Below is a small trained network, with its code and all its weights. Each question gives an input and a target symbol and asks what happens when units are switched off, that is, made to give their printed mean instead of their output.

import numpy as np


def w(rows, s, z=0):
    codes = np.array(rows[::2]) - 128.0
    scale = np.full(codes.shape[1], s)
    scale[-1] = z or s
    return codes * scale


def norm(h):
    return h / np.sqrt((h * h).mean(-1, keepdims=True) + 1e-5)


def softmax(a):
    e = np.exp(a - a.max(-1, keepdims=True))
    return e / e.sum(-1, keepdims=True)


def log_softmax(a):
    a = a - a.max(-1, keepdims=True)
    return a - np.log(np.exp(a).sum(-1, keepdims=True))


def net(x, mask):
    ids = ['ΓΛΠΩεξ'.index(c) for c in x.split()]
    T = len(ids)
    res = E[ids] + P[:T]
    u = 0
    for l in range(2):
        r = norm(res)
        for j in range(3):
            rows = slice(3 * j, 3 * j + 3)
            q, k, v = (r @ M[l][rows].T for M in (Q, K, V))
            z = softmax(np.where(np.tri(T) > 0, q @ k.T / 3**0.5, -1e9)) @ v
            o = O[l][rows]
            res = res + np.where(mask[u + j], z, o[:, -1]) @ o[:, :-1]
        u += 3
    return log_softmax(norm(res)[-1] @ U[:, :-1].T + U[:, -1])


Q, K, V, O = {}, {}, {}, {}
E = w([
[120,113,81,114,176],'Γ',
[132,96,133,115,126],'Λ',
[121,124,151,176,126],'Π',
[255,94,90,213,78],'Ω',
[141,145,122,127,123],'ε',
[78,156,119,76,50],'ξ',
],0.02)
P = w([
[209,197,174,92,253],'0',
[83,169,90,172,53],'1',
[98,115,83,169,111],'2',
[103,104,109,159,98],'3',
[108,104,105,149,95],'4',
[107,97,102,153,105],'5',
[109,104,105,149,94],'6',
[107,102,98,142,96],'7',
[102,93,102,149,100],'8',
[109,95,110,151,97],'9',
[108,94,110,152,94],'10',
[112,97,102,147,106],'11',
[106,92,105,145,98],'12',
[113,87,104,152,99],'13',
],0.0048)
Q[0] = w([
[151,209,166,107,210],'0.h0',
[214,206,253,78,194],'0.h0',
[194,28,101,115,136],'0.h0',
[98,63,140,132,138],'0.h1',
[129,71,171,159,39],'0.h1',
[149,123,101,112,101],'0.h1',
[192,116,81,103,115],'0.h2',
[117,168,204,161,113],'0.h2',
[180,172,57,94,105],'0.h2',
],0.036)
K[0] = w([
[107,212,64,179,171],'0.h0',
[173,254,95,187,124],'0.h0',
[209,52,105,120,82],'0.h0',
[66,92,155,100,140],'0.h1',
[107,136,211,59,71],'0.h1',
[167,123,95,90,103],'0.h1',
[186,136,95,82,137],'0.h2',
[115,184,146,188,107],'0.h2',
[140,203,98,41,169],'0.h2',
],0.035)
V[0] = w([
[255,91,59,172,91],'0.h0',
[121,167,61,164,112],'0.h0',
[193,137,210,96,199],'0.h0',
[62,123,137,131,196],'0.h1',
[124,101,119,129,108],'0.h1',
[64,100,128,86,123],'0.h1',
[166,79,106,67,107],'0.h2',
[116,71,169,151,120],'0.h2',
[150,156,91,89,134],'0.h2',
],0.016)
O[0] = w([
[217,52,130,119,42,255],'0.h0',
[154,135,161,150,188,6],'0.h0',
[89,11,94,99,131,49],'0.h0',
[208,163,100,64,128,83],'0.h1',
[118,86,130,114,108,177],'0.h1',
[146,100,102,67,60,222],'0.h1',
[105,40,153,109,137,202],'0.h2',
[102,102,52,127,155,185],'0.h2',
[139,122,206,120,107,111],'0.h2',
],0.012,0.0083)
Q[1] = w([
[50,151,101,117,186],'1.h0',
[122,172,129,111,108],'1.h0',
[126,112,144,195,78],'1.h0',
[126,133,158,135,115],'1.h1',
[112,121,114,117,172],'1.h1',
[116,133,98,97,253],'1.h1',
[133,155,103,121,98],'1.h2',
[164,85,78,186,3],'1.h2',
[114,163,115,165,129],'1.h2',
],0.043)
K[1] = w([
[97,201,152,248,122],'1.h0',
[94,138,118,83,94],'1.h0',
[82,60,100,102,212],'1.h0',
[93,107,103,142,140],'1.h1',
[145,133,151,139,95],'1.h1',
[191,158,116,223,42],'1.h1',
[157,121,73,133,158],'1.h2',
[171,14,103,146,255],'1.h2',
[81,99,71,157,124],'1.h2',
],0.031)
V[1] = w([
[38,156,176,195,39],'1.h0',
[238,75,189,97,129],'1.h0',
[182,84,87,240,93],'1.h0',
[215,155,47,123,58],'1.h1',
[89,111,167,138,167],'1.h1',
[123,38,93,174,135],'1.h1',
[193,94,98,253,178],'1.h2',
[182,183,11,86,52],'1.h2',
[153,103,178,107,32],'1.h2',
],0.012)
O[1] = w([
[108,47,106,170,37,4],'1.h0',
[112,151,147,117,254,251],'1.h0',
[3,130,152,189,144,158],'1.h0',
[241,78,117,137,121,89],'1.h1',
[75,160,135,115,133,149],'1.h1',
[94,44,75,116,175,254],'1.h1',
[192,239,131,195,81,188],'1.h2',
[145,114,53,5,55,81],'1.h2',
[168,51,248,89,84,143],'1.h2',
],0.009,0.0075)
U = w([
[169,177,148,76,214,225],'Γ',
[60,33,83,102,143,150],'Λ',
[107,209,33,177,119,188],'Π',
[250,77,160,210,78,1],'Ω',
[49,153,199,208,178,187],'ε',
[60,187,183,48,34,7],'ξ',
],0.011,0.0022)

Each question gives the input, a string of symbols that net reads in full, and the target symbol t.
The units are the heads (3 rows each of Q, K, V and O). Each row of codes is followed by its name. A weight is (code - 128) times the scale printed after its matrix; where a second scale follows, it is the last column's (O and U).
mask holds one flag per head, layer by layer. A switched-off head (its flag False) gives its mean, the last column of its rows in O, instead of its output. The means were averaged over made-up inputs and are rounded, as every weight is.
A unit's drop is (log p(t) with every unit on - log p(t) with that unit switched off) / (log p(t) with every unit on - log p(t) with every unit switched off).
The circuit of an input: a set's keep is (log p(t) with only the set's units on - log p(t) with every unit switched off) / (log p(t) with every unit on - log p(t) with every unit switched off). Starting from all 6 units, units are removed one at a time, each time the one whose removal leaves the highest keep (on an exact tie, the one counted first), for as long as the keep stays at least 0.8.
units of the circuit, in order: the units of the circuit, biggest drop first
unit that matters most: the unit with the biggest drop
which heads matter: for each layer, one digit per head in row order, 1 if its drop is at least 0.15 and else 0, layers parted by /
input Π Ω Λ Λ ξ Λ ε, target Π: units of the circuit, in order -> 0.h0, 1.h2, 0.h1, 0.h2
input Γ Λ Ω Λ Π Λ ξ Ω Γ Γ Γ Π Γ Π, target Γ: units of the circuit, in order -> 0.h0, 1.h0, 0.h1
input ξ Λ Π Π, target ξ: unit that matters most -> 0.h0
input Ω ε Λ, target Ω: which heads matter -> 010 / 001
input Λ Γ Γ Ω ξ ξ ε Λ Γ, target Γ: which heads matter -> 010 / 100
input Π Ω Γ Λ Γ ξ, target Π: which heads matter -> 110 / 001
input Λ Λ Λ ξ Π Π Λ Λ Λ Γ Π Γ Ω, target Λ: which heads matter -> 100 / 011
input Ω ε Λ Γ Ω Π Γ Γ, target Ω: which heads matter -> 100 / 000
input Γ ξ ε Λ, target Γ: units of the circuit, in order -> 1.h0, 0.h1
input ε Ω Λ Π Π, target ε: units of the circuit, in order -> 0.h0, 0.h1, 1.h2, 1.h1
input Π Γ Ω Ω Π Λ Π Ω, target Π: units of the circuit, in order -> 0.h0, 1.h2, 0.h1
input ε Λ ε Π Ω Ω Λ Λ Λ Γ Λ Γ ε ξ, target ε: which heads matter -> 111 / 001
input ξ Π ε Π ε Λ ε Ω Ω, target ξ: units of the circuit, in order -> 0.h0, 1.h1, 1.h2
input Ω ε Λ Λ ξ Λ Π Λ Π Λ Γ Λ Π Λ, target Ω: units of the circuit, in order -> 1.h1
input ε Π ε ε Ω Λ, target ε: units of the circuit, in order -> 0.h0, 1.h2, 0.h1, 0.h2
input Γ Γ Ω Λ ε, target Γ: which heads matter -> 110 / 100
input ε Γ ε Λ Ω Ω ε ε Π ξ Λ ε Γ Λ, target ε: which heads matter -> 110 / 001
input Ω ξ Π Ω Λ ξ, target Ω: which heads matter -> 011 / 011
input Π ξ Π Λ Ω Λ Ω ε Λ, target Π: units of the circuit, in order -> 0.h1, 1.h2
input Π Γ ξ Π ξ ε ε Π ε, target ε: which heads matter -> 010 / 000
input ε Λ Γ Γ Π, target ε: units of the circuit, in order -> 0.h0, 0.h1, 1.h1
input Ω Ω ε ξ Λ Γ, target Ω: unit that matters most -> 1.h2
input Γ Ω ξ Ω Ω ξ Ω Γ ξ Π Λ ε Ω, target Γ: which heads matter -> 111 / 100
input Ω Γ Π Λ Λ Ω Λ Λ Λ Ω ε, target Ω: which heads matter -> 100 / 011
